Below is a small trained network, with its code and all its weights. Each question gives an input and a target symbol and asks what happens when units are switched off, that is, made to give their printed mean instead of their output.

import numpy as np


def w(rows, s, z=0):
    codes = np.array(rows[::2]) - 128.0
    scale = np.full(codes.shape[1], s)
    scale[-1] = z or s
    return codes * scale


def f(y):
    return y / 2 * (1 + np.tanh(0.7978845608 * (y + 0.044715 * y**3)))


def softmax(a):
    e = np.exp(a - a.max(-1, keepdims=True))
    return e / e.sum(-1, keepdims=True)


def log_softmax(a):
    a = a - a.max(-1, keepdims=True)
    return a - np.log(np.exp(a).sum(-1, keepdims=True))


def net(x, mask):
    ids = ['αδεηξπφψ'.index(c) for c in x.split()]
    T = len(ids)
    res = E[ids] + P[:T]
    u = 0
    for l in range(2):
        q, k, v = (res @ M[l].T for M in (Q, K, V))
        z = softmax(np.where(np.tri(T) > 0, q @ k.T / 2**0.5, -1e9)) @ v
        res = res + np.where(mask[u], z, O[l][:, -1]) @ O[l][:, :-1]
        u += 1
        y = f(res @ A[l][:, :-1].T + A[l][:, -1])
        res = res + np.where(mask[u : u + 8], y, B[l][:, -1]) @ B[l][:, :-1]
        u += 8
    return log_softmax(res[-1] @ U[:, :-1].T + U[:, -1])


Q, K, V, O, A, B = {}, {}, {}, {}, {}, {}
E = w([
[87,143,47,172],'α',
[130,188,142,180],'δ',
[72,133,54,187],'ε',
[120,169,145,175],'η',
[141,20,103,67],'ξ',
[1,131,160,131],'π',
[189,65,110,186],'φ',
[134,46,110,223],'ψ',
],0.018)
P = w([
[126,148,162,88],'0',
[148,112,242,117],'1',
[254,150,152,110],'2',
[182,135,139,164],'3',
[140,138,143,178],'4',
[123,152,145,178],'5',
[124,169,146,168],'6',
[109,180,152,166],'7',
[115,194,150,155],'8',
[120,208,148,147],'9',
[112,219,157,143],'10',
[122,227,139,144],'11',
],0.0082)
Q[0] = w([
[123,2,179,92],'L0H1',
[143,216,115,103],'L0H1',
],0.0053)
K[0] = w([
[162,72,135,25],'L0H1',
[166,70,144,1],'L0H1',
],0.0063)
V[0] = w([
[107,254,64,50],'L0H1',
[183,103,119,65],'L0H1',
],0.0092)
O[0] = w([
[4,47,132,207,2],'L0H1',
[2,140,231,124,153],'L0H1',
],0.011,0.0087)
A[0] = w([
[7,95,133,124,139],'L0N1',
[119,59,104,17,112],'L0N2',
[135,134,173,126,78],'L0N3',
[141,66,125,146,105],'L0N4',
[208,28,172,97,183],'L0N5',
[199,58,224,163,122],'L0N6',
[167,143,141,188,3],'L0N7',
[141,135,69,96,86],'L0N8',
],0.012,0.0036)
B[0] = w([
[151,122,151,2,130],'L0N1',
[110,66,228,191,204],'L0N2',
[159,123,120,189,134],'L0N3',
[108,142,127,137,127],'L0N4',
[75,69,137,196,251],'L0N5',
[118,175,126,217,191],'L0N6',
[121,130,189,62,150],'L0N7',
[202,90,120,125,146],'L0N8',
],0.01,0.014)
Q[1] = w([
[42,38,149,3],'L1H1',
[119,174,138,140],'L1H1',
],0.0054)
K[1] = w([
[223,1,224,119],'L1H1',
[161,183,179,130],'L1H1',
],0.005)
V[1] = w([
[116,213,82,219],'L1H1',
[131,253,76,53],'L1H1',
],0.0048)
O[1] = w([
[11,135,139,170,130],'L1H1',
[2,49,146,123,9],'L1H1',
],0.0095,0.012)
A[1] = w([
[65,36,226,135,3],'L1N1',
[88,116,214,144,198],'L1N2',
[149,175,107,1,128],'L1N3',
[134,97,115,133,135],'L1N4',
[74,185,84,234,229],'L1N5',
[155,109,133,179,142],'L1N6',
[146,223,194,87,148],'L1N7',
[150,24,90,124,120],'L1N8',
],0.012,0.0052)
B[1] = w([
[45,14,254,244,153],'L1N1',
[146,181,12,157,195],'L1N2',
[80,177,187,45,149],'L1N3',
[148,117,155,190,136],'L1N4',
[85,163,168,68,226],'L1N5',
[132,148,80,22,250],'L1N6',
[10,16,52,139,197],'L1N7',
[125,112,70,203,150],'L1N8',
],0.0091,0.016)
U = w([
[93,7,151,134,187],'α',
[90,70,124,133,186],'δ',
[91,111,60,184,2],'ε',
[124,68,178,84,183],'η',
[151,197,153,117,181],'ξ',
[158,131,73,218,85],'π',
[180,181,165,91,136],'φ',
[228,117,107,49,103],'ψ',
],0.013,0.0043)

Each question gives the input, a string of symbols that net reads in full, and the target symbol t.
The units are the heads (2 rows each of Q, K, V and O) and the neurons (one row each of A and B). Each row of codes is followed by its name. A weight is (code - 128) times the scale printed after its matrix; where a second scale follows, it is the last column's (O, A, B and U).
mask holds one flag per unit, layer by layer, with each layer's heads first. A switched-off unit (its flag False) gives its mean, the last column of its rows in O or B, instead of its output. The means were averaged over made-up inputs and are rounded, as every weight is.
A unit's drop is (log p(t) with every unit on - log p(t) with that unit switched off) / (log p(t) with every unit on - log p(t) with every unit switched off).
The circuit of an input: a set's keep is (log p(t) with only the set's units on - log p(t) with every unit switched off) / (log p(t) with every unit on - log p(t) with every unit switched off). Starting from the 12 units with the biggest drops (on a tie, the unit counted first), units are removed one at a time, each time the one whose removal leaves the highest keep (on an exact tie, the one counted first), for as long as the keep stays at least 0.8.
circuit, biggest first: the units of the circuit, biggest drop first
unit that matters most: the unit with the biggest drop
top k neurons: the k neurons with the biggest drops, biggest first
k most important neurons of layer l: the k neurons of layer l with the biggest drops, biggest first
input ξ ξ π φ ψ ξ η, target α: circuit, biggest first -> [L1N7; L0N5; L1N2]
input π φ ξ δ φ ξ δ φ φ η, target δ: unit that matters most -> L1N7
input φ α ξ η, target ε: 3 most important neurons of layer 0 -> [L0N5; L0N7; L0N8]
input ξ φ α ε ξ ξ ξ α, target ξ: top 3 neurons -> [L1N7; L1N5; L1N1]
input ξ ψ η ψ α, target ψ: circuit, biggest first -> [L0H1; L0N5]
input ξ ξ ξ δ φ φ φ ξ, target ψ: circuit, biggest first -> [L1H1; L1N1]
input ψ ξ ξ α φ, target α: circuit, biggest first -> [L1H1; L0N5]
input ξ ξ π ξ ξ ξ φ ψ, target φ: circuit, biggest first -> [L1N7; L1N5]
input δ δ ξ π δ ξ ε ξ ε, target ξ: top 4 neurons -> [L1N7; L1N5; L1N1; L1N2]
input ξ φ ψ ξ φ ξ ψ η ξ φ, target ξ: circuit, biggest first -> [L1H1; L1N7; L0N2]
input η φ φ η ξ η ψ ξ ξ α, target ξ: 3 most important neurons of layer 1 -> [L1N7; L1N6; L1N5]
input ξ δ ξ ξ ξ ξ ψ φ φ φ, target φ: circuit, biggest first -> [L1N7; L1N2]
input ξ ξ α δ φ, target δ: circuit, biggest first -> [L1H1; L1N5; L0N2]
input ξ ξ π ξ φ ξ ξ φ ε ξ ξ, target ψ: top 2 neurons -> [L1N1; L0N2]
input ξ ψ π, target α: 2 most important neurons of layer 0 -> [L0N6; L0N5]
input ξ ψ α, target ψ: top 2 neurons -> [L0N6; L0N8]
input ξ ξ ξ δ, target ε: 2 most important neurons of layer 1 -> [L1N7; L1N2]
input φ δ ξ η ξ ψ, target ξ: top 3 neurons -> [L1N7; L1N5; L0N6]
input ξ α φ φ π ξ ψ, target ξ: top 2 neurons -> [L1N7; L0N6]
input φ φ φ, target φ: top 2 neurons -> [L0N6; L0N5]
input ξ ξ φ ξ φ, target ξ: top 3 neurons -> [L0N6; L1N5; L0N2]
input δ α ξ φ ψ φ δ, target α: 3 most important neurons of layer 1 -> [L1N7; L1N2; L1N6]
input φ ξ ε δ, target ε: circuit, biggest first -> [L1N7]
input π ξ ψ η, target α: 3 most important neurons of layer 1 -> [L1N7; L1N2; L1N6]
input ξ δ ε ξ φ ξ ξ ξ ψ ξ ε, target ξ: top 3 neurons -> [L1N7; L1N5; L0N2]
input ξ α ξ δ φ, target δ: 3 most important neurons of layer 0 -> [L0N5; L0N2; L0N6]
